Here is a tiny trained network, its code and every weight. The questions are about switching its units off for an input and a class, where a switched-off unit gives its printed mean instead of its output.

import numpy as np


def w(rows, s, z=0):
    codes = np.array(rows[::2]) - 128.0
    scale = np.full(codes.shape[1], s)
    scale[-1] = z or s
    return codes * scale


def norm(h):
    return h / np.sqrt((h * h).mean(-1, keepdims=True) + 1e-5)


def f(y):
    return y / 2 * (1 + np.tanh(0.7978845608 * (y + 0.044715 * y**3)))


def log_softmax(a):
    a = a - a.max(-1, keepdims=True)
    return a - np.log(np.exp(a).sum(-1, keepdims=True))


def net(x, mask):
    res = np.array(x, float).reshape(1, 7) / 4 @ E
    u = 0
    for l in range(3):
        y = f(norm(res) @ A[l][:, :-1].T + A[l][:, -1])
        res = res + np.where(mask[u : u + 6], y, B[l][:, -1]) @ B[l][:, :-1]
        u += 6
    return log_softmax(norm(res)[-1] @ U[:, :-1].T + U[:, -1])


A, B = {}, {}
E = w([
[78,100,39,122,59,203],'x0',
[76,255,126,4,192,126],'x1',
[163,143,79,86,56,43],'x2',
[124,90,213,99,144,163],'x3',
[93,27,172,57,216,71],'x4',
[211,71,93,59,167,164],'x5',
[106,111,51,191,136,96],'x6',
],0.0078)
A[0] = w([
[91,73,166,142,171,133,179],'L0N1',
[140,167,107,136,179,177,28],'L0N2',
[99,77,151,168,68,254,2],'L0N3',
[125,94,118,132,125,138,25],'L0N4',
[179,83,126,36,132,165,179],'L0N5',
[123,135,59,97,118,90,35],'L0N6',
],0.02,0.0036)
B[0] = w([
[154,82,139,86,146,125,248],'L0N1',
[111,156,119,129,161,196,172],'L0N2',
[159,139,4,140,105,127,255],'L0N3',
[125,146,107,100,171,100,136],'L0N4',
[133,64,202,108,107,133,254],'L0N5',
[111,102,97,160,76,106,191],'L0N6',
],0.024,0.0077)
A[1] = w([
[60,130,90,78,127,70,2],'L1N1',
[87,164,254,54,168,113,138],'L1N2',
[45,190,229,100,166,77,188],'L1N3',
[50,188,195,92,140,72,135],'L1N4',
[53,123,62,70,99,84,31],'L1N5',
[179,147,170,145,113,99,68],'L1N6',
],0.013,0.0038)
B[1] = w([
[109,240,89,27,122,101,140],'L1N1',
[187,44,182,98,119,173,255],'L1N2',
[77,76,219,46,119,197,198],'L1N3',
[84,155,164,9,124,105,167],'L1N4',
[205,191,36,54,116,107,187],'L1N5',
[128,96,150,188,86,71,130],'L1N6',
],0.012,0.0063)
A[2] = w([
[162,84,92,111,220,76,152],'L2N1',
[138,34,141,119,244,106,193],'L2N2',
[154,183,254,195,84,105,139],'L2N3',
[136,218,151,175,123,173,121],'L2N4',
[75,84,157,130,107,152,3],'L2N5',
[85,137,154,140,186,65,89],'L2N6',
],0.016,0.0035)
B[2] = w([
[25,2,121,128,71,175,189],'L2N1',
[191,110,162,3,98,206,253],'L2N2',
[182,22,216,198,122,123,150],'L2N3',
[88,37,135,181,226,149,148],'L2N4',
[197,150,54,77,204,68,148],'L2N5',
[124,69,80,104,126,138,123],'L2N6',
],0.012,0.011)
U = w([
[85,215,138,93,129,67,3],'0',
[126,129,4,163,68,118,180],'1',
[120,67,187,63,144,145,228],'2',
[71,178,123,176,210,157,52],'3',
[128,120,163,202,110,77,54],'4',
],0.016,0.005)

Each question gives the input, the list of numbers given to net, and the class t.
The units are the neurons (one row each of A and B). Each row of codes is followed by its name. A weight is (code - 128) times the scale printed after its matrix; where a second scale follows, it is the last column's (A, B and U).
mask holds one flag per neuron, layer by layer. A switched-off neuron (its flag False) gives its mean, the last column of its row in B, instead of its output. The means were averaged over made-up inputs and are rounded, as every weight is.
A unit's drop is (log p(t) with every unit on - log p(t) with that unit switched off) / (log p(t) with every unit on - log p(t) with every unit switched off).
The circuit of an input: a set's keep is (log p(t) with only the set's units on - log p(t) with every unit switched off) / (log p(t) with every unit on - log p(t) with every unit switched off). Starting from the 12 units with the biggest drops (on a tie, the unit counted first), units are removed one at a time, each time the one whose removal leaves the highest keep (on an exact tie, the one counted first), for as long as the keep stays at least 0.8.
units of the circuit, in order: the units of the circuit, biggest drop first
top k neurons: the k neurons with the biggest drops, biggest first
top k neurons in layer l: the k neurons of layer l with the biggest drops, biggest first
drop of u: that unit's drop, to one decimal
input [-5,-8,-5,0,-5,5,-3], class 1: units of the circuit, in order => L0N3
input [-2,3,-6,-6,-2,2,-2], class 3: top 3 neurons => L0N2; L0N5; L0N1
input [-2,-6,7,-4,3,2,3], class 1: top 2 neurons => L0N5; L0N1
input [-7,0,4,2,-7,-1,0], class 4: top 2 neurons => L0N5; L2N2
input [-3,-1,3,-5,-5,-2,-6], class 4: top 3 neurons => L0N3; L0N5; L2N2
input [7,4,1,6,1,-2,-3], class 1: top 3 neurons => L0N3; L2N2; L0N1
input [3,2,8,-4,-3,6,-6], class 4: top 2 neurons => L0N5; L0N6
input [-4,-2,1,-8,-2,-6,-2], class 4: top 3 neurons => L0N3; L2N2; L0N5
input [-3,1,-6,7,-5,4,0], class 1: top 3 neurons => L0N3; L1N2; L1N3
input [3,3,-4,5,-5,8,2], class 1: top 2 neurons in layer 1 => L1N2; L1N3
input [-1,5,-6,-2,-7,-8,0], class 3: top 2 neurons in layer 0 => L0N5; L0N2
input [-5,0,4,-1,-3,5,6], class 1: drop of L0N5 => 0.2
input [-2,1,-5,5,-5,-4,7], class 1: drop of L0N3 => 0.6
input [5,4,-2,1,-5,-8,0], class 1: top neuron => L0N3
